Below are the code and all the weights of a small trained network. Each question names an input and a target symbol and asks about switching units off, where a switched-off unit gives its printed mean instead of its output.

import numpy as np


def w(rows, s, z=0):
    codes = np.array(rows[::2]) - 128.0
    scale = np.full(codes.shape[1], s)
    scale[-1] = z or s
    return codes * scale


def f(y):
    return y / 2 * (1 + np.tanh(0.7978845608 * (y + 0.044715 * y**3)))


def softmax(a):
    e = np.exp(a - a.max(-1, keepdims=True))
    return e / e.sum(-1, keepdims=True)


def log_softmax(a):
    a = a - a.max(-1, keepdims=True)
    return a - np.log(np.exp(a).sum(-1, keepdims=True))


def net(x, mask):
    ids = ['ΓΞΩαεημπ'.index(c) for c in x.split()]
    T = len(ids)
    res = E[ids] + P[:T]
    u = 0
    for l in range(2):
        q, k, v = (res @ M[l].T for M in (Q, K, V))
        z = softmax(np.where(np.tri(T) > 0, q @ k.T / 4**0.5, -1e9)) @ v
        res = res + np.where(mask[u], z, O[l][:, -1]) @ O[l][:, :-1]
        u += 1
        y = f(res @ A[l][:, :-1].T + A[l][:, -1])
        res = res + np.where(mask[u : u + 8], y, B[l][:, -1]) @ B[l][:, :-1]
        u += 8
    return log_softmax(res[-1] @ U[:, :-1].T + U[:, -1])


Q, K, V, O, A, B = {}, {}, {}, {}, {}, {}
E = w([
[115,121,140],'Γ',
[117,137,149],'Ξ',
[85,120,142],'Ω',
[6,79,136],'α',
[107,152,142],'ε',
[181,146,137],'η',
[172,166,140],'μ',
[141,182,144],'π',
],0.02)
P = w([
[105,81,154],'0',
[118,255,135],'1',
[190,150,31],'2',
[197,67,3],'3',
[45,173,141],'4',
[28,246,22],'5',
],0.0086)
Q[0] = w([
[135,148,251],'0.h1',
[119,90,240],'0.h1',
[146,104,70],'0.h1',
[166,91,165],'0.h1',
],0.013)
K[0] = w([
[130,235,63],'0.h1',
[124,154,2],'0.h1',
[173,72,136],'0.h1',
[206,167,14],'0.h1',
],0.0095)
V[0] = w([
[2,211,153],'0.h1',
[39,141,243],'0.h1',
[174,122,250],'0.h1',
[130,245,46],'0.h1',
],0.0089)
O[0] = w([
[143,193,83,254],'0.h1',
[158,143,8,243],'0.h1',
[114,73,28,130],'0.h1',
[79,162,206,116],'0.h1',
],0.015,0.0066)
A[0] = w([
[124,178,118,158],'0.n1',
[115,205,170,101],'0.n2',
[124,39,172,48],'0.n3',
[179,113,213,79],'0.n4',
[178,177,135,223],'0.n5',
[184,116,149,252],'0.n6',
[248,99,182,42],'0.n7',
[183,172,178,75],'0.n8',
],0.014,0.0027)
B[0] = w([
[64,172,136,244],'0.n1',
[219,122,90,186],'0.n2',
[32,124,64,131],'0.n3',
[68,127,104,128],'0.n4',
[76,29,197,217],'0.n5',
[132,38,29,131],'0.n6',
[32,254,125,132],'0.n7',
[232,217,94,132],'0.n8',
],0.01,0.011)
Q[1] = w([
[129,248,131],'1.h1',
[142,246,229],'1.h1',
[131,160,119],'1.h1',
[152,126,40],'1.h1',
],0.015)
K[1] = w([
[115,102,204],'1.h1',
[110,172,249],'1.h1',
[129,115,146],'1.h1',
[167,70,117],'1.h1',
],0.02)
V[1] = w([
[118,89,176],'1.h1',
[147,140,102],'1.h1',
[44,163,143],'1.h1',
[33,245,65],'1.h1',
],0.011)
O[1] = w([
[76,134,116,60],'1.h1',
[160,112,124,160],'1.h1',
[92,240,216,130],'1.h1',
[168,253,255,249],'1.h1',
],0.0095,0.016)
A[1] = w([
[91,208,175,57],'1.n1',
[123,137,126,154],'1.n2',
[195,109,190,1],'1.n3',
[79,2,133,53],'1.n4',
[149,138,46,216],'1.n5',
[158,117,227,153],'1.n6',
[198,129,96,167],'1.n7',
[18,167,157,81],'1.n8',
],0.0081,0.0049)
B[1] = w([
[58,13,42,252],'1.n1',
[131,128,133,139],'1.n2',
[167,197,36,149],'1.n3',
[8,237,7,140],'1.n4',
[161,63,209,172],'1.n5',
[80,113,124,197],'1.n6',
[103,197,188,157],'1.n7',
[234,105,180,178],'1.n8',
],0.011,0.02)
U = w([
[60,157,210,168],'Γ',
[46,166,197,143],'Ξ',
[96,231,98,2],'Ω',
[199,79,189,163],'α',
[55,147,254,199],'ε',
[84,161,156,151],'η',
[189,108,24,74],'μ',
[150,199,196,148],'π',
],0.0077,0.0051)

Each question gives the input, a string of symbols that net reads in full, and the target symbol t.
The units are the heads (4 rows each of Q, K, V and O) and the neurons (one row each of A and B). Each row of codes is followed by its name. A weight is (code - 128) times the scale printed after its matrix; where a second scale follows, it is the last column's (O, A, B and U).
mask holds one flag per unit, layer by layer, with each layer's heads first. A switched-off unit (its flag False) gives its mean, the last column of its rows in O or B, instead of its output. The means were averaged over made-up inputs and are rounded, as every weight is.
A unit's drop is (log p(t) with every unit on - log p(t) with that unit switched off) / (log p(t) with every unit on - log p(t) with every unit switched off).
The circuit of an input: a set's keep is (log p(t) with only the set's units on - log p(t) with every unit switched off) / (log p(t) with every unit on - log p(t) with every unit switched off). Starting from the 12 units with the biggest drops (on a tie, the unit counted first), units are removed one at a time, each time the one whose removal leaves the highest keep (on an exact tie, the one counted first), for as long as the keep stays at least 0.8.
units of the circuit, in order: the units of the circuit, biggest drop first
most important unit: the unit with the biggest drop
k most important neurons: the k neurons with the biggest drops, biggest first
k most important neurons of layer l: the k neurons of layer l with the biggest drops, biggest first
input Γ Γ α, target μ: units of the circuit, in order -> 0.h1, 1.h1
input Ξ μ α, target α: 4 most important neurons -> 0.n5, 0.n1, 1.n5, 1.n1
input Γ π ε, target μ: units of the circuit, in order -> 1.h1, 0.h1
input η ε Ω Γ, target ε: units of the circuit, in order -> 0.h1
input Γ Γ π Γ η η, target μ: units of the circuit, in order -> 1.h1, 0.h1
input Ξ Ξ π Ξ, target α: units of the circuit, in order -> 0.n1, 1.h1, 1.n1, 1.n5
input Ξ π Ω Ξ, target α: units of the circuit, in order -> 0.n1, 1.h1, 1.n1, 1.n4
input η Ω μ α, target ε: 4 most important neurons of layer 0 -> 0.n7, 0.n3, 0.n2, 0.n6
input Ξ α π, target α: 2 most important neurons of layer 0 -> 0.n1, 0.n7
input Ξ Ξ Γ α, target α: 3 most important neurons -> 0.n5, 0.n1, 1.n1
input Ω Ξ Ω η, target π: 3 most important neurons -> 0.n6, 0.n1, 1.n1
input Ξ Ω Ω, target α: 2 most important neurons -> 0.n1, 0.n5
input Ω Ξ Γ η, target π: 2 most important neurons -> 0.n6, 1.n1
input Ω π Γ Γ α, target μ: most important unit -> 0.h1
input μ Ξ π π η, target α: 3 most important neurons -> 0.n2, 0.n1, 0.n8
input η Γ η α, target ε: 2 most important neurons -> 0.n7, 0.n3
input Ω μ α π, target π: 3 most important neurons of layer 0 -> 0.n1, 0.n2, 0.n7
input Ξ Ω ε, target α: 4 most important neurons of layer 0 -> 0.n1, 0.n7, 0.n5, 0.n3
input Ξ α μ, target α: 2 most important neurons -> 0.n1, 1.n1
input α Γ μ, target Ω: 4 most important neurons of layer 1 -> 1.n3, 1.n5, 1.n8, 1.n1
input Ω ε η Ω, target π: 2 most important neurons of layer 0 -> 0.n1, 0.n5
input α π Γ μ, target Ω: most important unit -> 0.h1
input Ξ Ξ Ξ η η, target α: 2 most important neurons -> 0.n8, 0.n2
